Below are the code and all the weights of a small trained network. Each question names an input and a class and asks about switching units off, where a switched-off unit gives its printed mean instead of its output.

import numpy as np


def w(rows, s, z=0):
    codes = np.array(rows[::2]) - 128.0
    scale = np.full(codes.shape[1], s)
    scale[-1] = z or s
    return codes * scale


def norm(h):
    return h / np.sqrt((h * h).mean(-1, keepdims=True) + 1e-5)


def f(y):
    return y / 2 * (1 + np.tanh(0.7978845608 * (y + 0.044715 * y**3)))


def log_softmax(a):
    a = a - a.max(-1, keepdims=True)
    return a - np.log(np.exp(a).sum(-1, keepdims=True))


def net(x, mask):
    res = np.array(x, float).reshape(1, 6) / 4 @ E
    u = 0
    for l in range(2):
        y = f(norm(res) @ A[l][:, :-1].T + A[l][:, -1])
        res = res + np.where(mask[u : u + 10], y, B[l][:, -1]) @ B[l][:, :-1]
        u += 10
    return log_softmax(norm(res)[-1] @ U[:, :-1].T + U[:, -1])


A, B = {}, {}
E = w([
[103,164,129,40,97,139,132,50,23,235],'x0',
[94,113,231,182,105,130,132,10,121,71],'x1',
[129,129,128,129,131,125,129,127,129,130],'x2',
[127,129,127,129,129,127,128,129,128,128],'x3',
[129,126,129,127,129,131,127,128,128,127],'x4',
[59,221,173,29,122,145,184,131,245,97],'x5',
],0.013)
A[0] = w([
[151,86,110,249,142,124,121,180,128,93,64],'0.n1',
[143,114,96,136,138,112,132,176,96,148,66],'0.n2',
[150,111,113,140,117,111,143,106,66,165,99],'0.n3',
[131,95,161,227,128,126,124,56,62,104,78],'0.n4',
[133,122,109,129,137,128,122,84,5,193,78],'0.n5',
[113,145,143,136,128,122,114,140,112,138,74],'0.n6',
[128,129,125,110,128,119,125,113,94,141,51],'0.n7',
[138,96,105,225,123,134,115,171,104,98,114],'0.n8',
[151,106,61,149,126,129,123,196,82,162,76],'0.n9',
[142,104,99,168,134,141,110,117,32,157,2],'0.n10',
],0.03,0.0077)
B[0] = w([
[143,65,75,104,4,166,146,164,153,70,230],'0.n1',
[125,153,156,163,137,171,89,97,137,202,173],'0.n2',
[68,142,146,33,139,65,174,124,53,119,194],'0.n3',
[132,195,158,192,193,206,62,71,144,204,224],'0.n4',
[166,43,79,146,68,160,172,199,212,32,251],'0.n5',
[155,121,99,171,141,164,132,174,124,100,127],'0.n6',
[134,75,144,147,111,148,136,152,175,122,154],'0.n7',
[113,113,152,99,201,5,191,172,104,86,212],'0.n8',
[136,187,152,190,196,213,67,60,139,181,210],'0.n9',
[118,164,135,102,117,2,105,116,37,151,212],'0.n10',
],0.031,0.026)
A[1] = w([
[161,183,47,117,176,177,64,180,145,246,85],'1.n1',
[132,184,142,170,168,209,58,51,125,209,83],'1.n2',
[135,104,110,117,149,129,125,127,130,136,4],'1.n3',
[104,176,118,82,125,60,98,108,120,132,12],'1.n4',
[140,97,143,165,196,206,158,141,172,156,87],'1.n5',
[139,118,150,152,129,110,152,137,124,109,181],'1.n6',
[132,159,119,121,161,159,146,121,77,176,17],'1.n7',
[60,188,146,20,165,53,158,129,144,134,84],'1.n8',
[141,71,92,106,80,154,152,150,136,108,110],'1.n9',
[137,81,89,94,5,147,138,130,123,91,64],'1.n10',
],0.025,0.0027)
B[1] = w([
[100,172,183,137,158,167,118,77,165,145,198],'1.n1',
[110,189,155,127,172,163,108,117,178,165,237],'1.n2',
[135,118,185,164,106,105,141,129,133,131,124],'1.n3',
[130,97,121,104,123,140,157,135,107,138,171],'1.n4',
[133,138,118,129,136,84,112,138,83,149,184],'1.n5',
[96,156,110,6,121,188,157,105,143,214,163],'1.n6',
[130,130,111,148,119,124,91,145,149,102,150],'1.n7',
[144,98,111,140,134,75,122,135,46,134,213],'1.n8',
[108,134,122,69,46,143,146,84,131,93,229],'1.n9',
[143,101,120,145,145,128,154,183,201,107,252],'1.n10',
],0.024,0.023)
U = w([
[164,36,97,87,22,146,165,176,255,40,141],'0',
[140,85,144,91,154,11,121,115,8,155,7],'1',
[133,205,206,197,203,214,30,60,216,195,218],'2',
],0.0095,0.0012)

Each question gives the input, the list of numbers given to net, and the class t.
The units are the neurons (one row each of A and B). Each row of codes is followed by its name. A weight is (code - 128) times the scale printed after its matrix; where a second scale follows, it is the last column's (A, B and U).
mask holds one flag per neuron, layer by layer. A switched-off neuron (its flag False) gives its mean, the last column of its row in B, instead of its output. The means were averaged over made-up inputs and are rounded, as every weight is.
A unit's drop is (log p(t) with every unit on - log p(t) with that unit switched off) / (log p(t) with every unit on - log p(t) with every unit switched off).
The circuit of an input: a set's keep is (log p(t) with only the set's units on - log p(t) with every unit switched off) / (log p(t) with every unit on - log p(t) with every unit switched off). Starting from the 12 units with the biggest drops (on a tie, the unit counted first), units are removed one at a time, each time the one whose removal leaves the highest keep (on an exact tie, the one counted first), for as long as the keep stays at least 0.8.
circuit, biggest first: the units of the circuit, biggest drop first
unit that matters most: the unit with the biggest drop
top k neurons: the k neurons with the biggest drops, biggest first
top k neurons in layer l: the k neurons of layer l with the biggest drops, biggest first
drop of u: that unit's drop, to one decimal
input [3,-8,2,2,-6,-3], class 2: unit that matters most : 0.n9
input [-3,5,2,6,4,-8], class 1: top 2 neurons : 0.n8, 0.n4
input [-5,-6,-4,-7,-2,-2], class 2: top 3 neurons : 0.n9, 0.n2, 0.n5
input [-5,6,-1,-1,-8,0], class 2: top 2 neurons : 0.n4, 0.n5
input [-3,-3,-8,-5,-6,-8], class 1: top 2 neurons : 0.n8, 0.n1
input [7,1,-4,4,7,-8], class 1: top 3 neurons in layer 0 : 0.n10, 0.n1, 0.n3
input [-2,-4,-8,0,-1,-3], class 2: top 2 neurons : 0.n9, 0.n2
input [-3,-4,-2,-1,5,-8], class 1: top 2 neurons in layer 0 : 0.n8, 0.n1
input [-7,-6,-4,0,-5,-8], class 1: top 4 neurons : 0.n8, 0.n5, 0.n4, 0.n10
input [-4,-6,1,-1,-1,-8], class 1: top 4 neurons : 0.n8, 0.n4, 0.n1, 0.n9
input [4,6,3,2,-8,-8], class 1: top 2 neurons : 0.n10, 0.n3
input [2,-2,8,2,8,8], class 1: drop of 1.n2 : 0.0
input [2,-6,1,2,5,4], class 2: drop of 0.n5 : 0.5
input [-4,8,4,8,5,-1], class 2: circuit, biggest first : 0.n4
input [-3,-5,-4,4,5,-7], class 1: drop of 0.n1 : 0.1
